Here is a tiny trained network, its code and every weight. The questions are about switching its units off for an input and a target symbol, where a switched-off unit gives its printed mean instead of its output.

import numpy as np


def w(rows, s, z=0):
    codes = np.array(rows[::2]) - 128.0
    scale = np.full(codes.shape[1], s)
    scale[-1] = z or s
    return codes * scale


def norm(h):
    return h / np.sqrt((h * h).mean(-1, keepdims=True) + 1e-5)


def f(y):
    return y / 2 * (1 + np.tanh(0.7978845608 * (y + 0.044715 * y**3)))


def softmax(a):
    e = np.exp(a - a.max(-1, keepdims=True))
    return e / e.sum(-1, keepdims=True)


def log_softmax(a):
    a = a - a.max(-1, keepdims=True)
    return a - np.log(np.exp(a).sum(-1, keepdims=True))


def net(x, mask):
    ids = ['ΞΩαβγεζτφψ'.index(c) for c in x.split()]
    T = len(ids)
    res = E[ids] + P[:T]
    q, k, v = (norm(res) @ M[0].T for M in (Q, K, V))
    z = softmax(np.where(np.tri(T) > 0, q @ k.T / 4**0.5, -1e9)) @ v
    res = res + np.where(mask[0], z, O[0][:, -1]) @ O[0][:, :-1]
    y = f(norm(res) @ A[0][:, :-1].T + A[0][:, -1])
    res = res + np.where(mask[1:17], y, B[0][:, -1]) @ B[0][:, :-1]
    return log_softmax(norm(res)[-1] @ U[:, :-1].T + U[:, -1])


Q, K, V, O, A, B = {}, {}, {}, {}, {}, {}
E = w([
[190,136,67,159],'Ξ',
[125,165,101,139],'Ω',
[109,61,160,60],'α',
[86,113,179,137],'β',
[136,104,121,72],'γ',
[158,149,132,87],'ε',
[137,45,138,113],'ζ',
[112,97,65,165],'τ',
[221,4,36,145],'φ',
[166,114,126,143],'ψ',
],0.025)
P = w([
[20,88,1,31],'0',
[82,96,19,77],'1',
[90,98,35,97],'2',
[92,103,48,107],'3',
[93,108,61,118],'4',
[94,115,69,127],'5',
[95,120,78,132],'6',
[96,122,85,139],'7',
[96,127,91,144],'8',
[95,132,99,150],'9',
[99,135,102,157],'10',
[97,140,109,157],'11',
[97,142,113,161],'12',
],0.0058)
Q[0] = w([
[118,50,87,139],'h1',
[34,177,12,132],'h1',
[2,230,101,12],'h1',
[166,163,126,90],'h1',
],0.0072)
K[0] = w([
[49,3,103,101],'h1',
[105,138,87,152],'h1',
[106,154,148,98],'h1',
[147,93,122,95],'h1',
],0.014)
V[0] = w([
[174,153,170,136],'h1',
[126,1,143,221],'h1',
[78,143,82,169],'h1',
[208,129,201,140],'h1',
],0.0084)
O[0] = w([
[82,108,3,191,38],'h1',
[172,213,107,138,162],'h1',
[21,91,131,194,180],'h1',
[77,18,152,15,2],'h1',
],0.006,0.0051)
A[0] = w([
[113,191,135,111,97],'n1',
[44,48,191,141,169],'n2',
[119,184,88,201,119],'n3',
[37,79,32,72,202],'n4',
[167,107,103,40,173],'n5',
[120,106,185,87,161],'n6',
[96,49,48,102,139],'n7',
[112,206,138,162,116],'n8',
[224,213,119,128,102],'n9',
[117,86,160,63,99],'n10',
[149,112,74,179,254],'n11',
[165,245,130,82,88],'n12',
[148,146,87,103,76],'n13',
[15,110,111,240,142],'n14',
[80,197,75,119,173],'n15',
[22,139,158,152,54],'n16',
],0.011,0.0033)
B[0] = w([
[65,43,125,161,136],'n1',
[32,185,71,121,155],'n2',
[140,128,80,56,248],'n3',
[7,102,155,80,184],'n4',
[169,162,117,242,209],'n5',
[112,172,62,157,154],'n6',
[2,176,167,76,180],'n7',
[156,84,128,141,184],'n8',
[83,133,223,127,185],'n9',
[184,170,79,114,167],'n10',
[130,109,219,28,247],'n11',
[15,51,95,18,162],'n12',
[130,82,149,173,140],'n13',
[207,138,140,184,255],'n14',
[84,144,119,119,206],'n15',
[152,119,159,184,156],'n16',
],0.0069,0.0073)
U = w([
[20,110,114,82,167],'Ξ',
[148,180,14,95,31],'Ω',
[187,177,79,169,96],'α',
[159,191,173,223,252],'β',
[132,129,139,129,48],'γ',
[139,143,144,125,50],'ε',
[149,150,145,102,38],'ζ',
[152,147,143,111,39],'τ',
[154,11,111,128,148],'φ',
[127,120,238,115,249],'ψ',
],0.012,0.0043)

Each question gives the input, a string of symbols that net reads in full, and the target symbol t.
The units are the heads (4 rows each of Q, K, V and O) and the neurons (one row each of A and B). Each row of codes is followed by its name. A weight is (code - 128) times the scale printed after its matrix; where a second scale follows, it is the last column's (O, A, B and U).
mask holds one flag per unit, heads first, then neurons. A switched-off unit (its flag False) gives its mean, the last column of its rows in O or B, instead of its output. The means were averaged over made-up inputs and are rounded, as every weight is.
A unit's drop is (log p(t) with every unit on - log p(t) with that unit switched off) / (log p(t) with every unit on - log p(t) with every unit switched off).
The circuit of an input: a set's keep is (log p(t) with only the set's units on - log p(t) with every unit switched off) / (log p(t) with every unit on - log p(t) with every unit switched off). Starting from the 12 units with the biggest drops (on a tie, the unit counted first), units are removed one at a time, each time the one whose removal leaves the highest keep (on an exact tie, the one counted first), for as long as the keep stays at least 0.8.
units of the circuit, in order: the units of the circuit, biggest drop first
most important unit: the unit with the biggest drop
k most important neurons: the k neurons with the biggest drops, biggest first
drop of u: that unit's drop, to one decimal
input ψ φ τ τ ζ, target Ξ: 4 most important neurons : (n14, n7, n2, n3)
input Ω ε φ Ω Ξ ζ Ω φ Ω Ω Ξ τ, target Ξ: units of the circuit, in order : (n11)
input Ω Ω α α ζ β ψ τ τ, target Ω: 3 most important neurons : (n3, n14, n5)
input Ω α ζ Ξ Ω ζ α ζ γ ζ ζ, target β: units of the circuit, in order : (h1, n5, n3, n12)
input Ω Ω τ ψ ψ τ Ω τ, target α: 4 most important neurons : (n14, n12, n3, n9)
input ζ τ Ω Ω Ω τ ζ ζ Ω ζ, target β: 2 most important neurons : (n3, n12)
input ζ Ξ ε Ξ τ ζ Ω τ Ω τ, target α: 4 most important neurons : (n14, n12, n3, n2)
input Ω α τ γ γ ψ τ, target Ω: 4 most important neurons : (n3, n14, n9, n5)
input ψ φ Ω τ Ω, target Ω: 4 most important neurons : (n3, n5, n14, n7)
input ε φ Ω γ Ω ψ Ξ ε, target Ω: 4 most important neurons : (n11, n12, n10, n5)
input φ ζ τ γ ψ ζ, target Ω: 2 most important neurons : (n9, n10)
input τ τ β φ ζ τ τ ζ β Ω τ γ, target Ξ: 3 most important neurons : (n12, n11, n9)
input Ω ψ Ω ζ β Ξ τ γ ζ Ξ Ξ γ, target Ω: drop of n14 : 0.1
input ε Ω ζ φ β γ ε γ Ω ζ, target Ω: drop of n7 : 0.1
input β Ξ Ω τ Ω φ φ β Ω ζ, target Ξ: drop of n3 : 0.2
input τ τ ζ ζ Ω ζ α β Ω Ω Ω ε, target Ξ: most important unit : n12
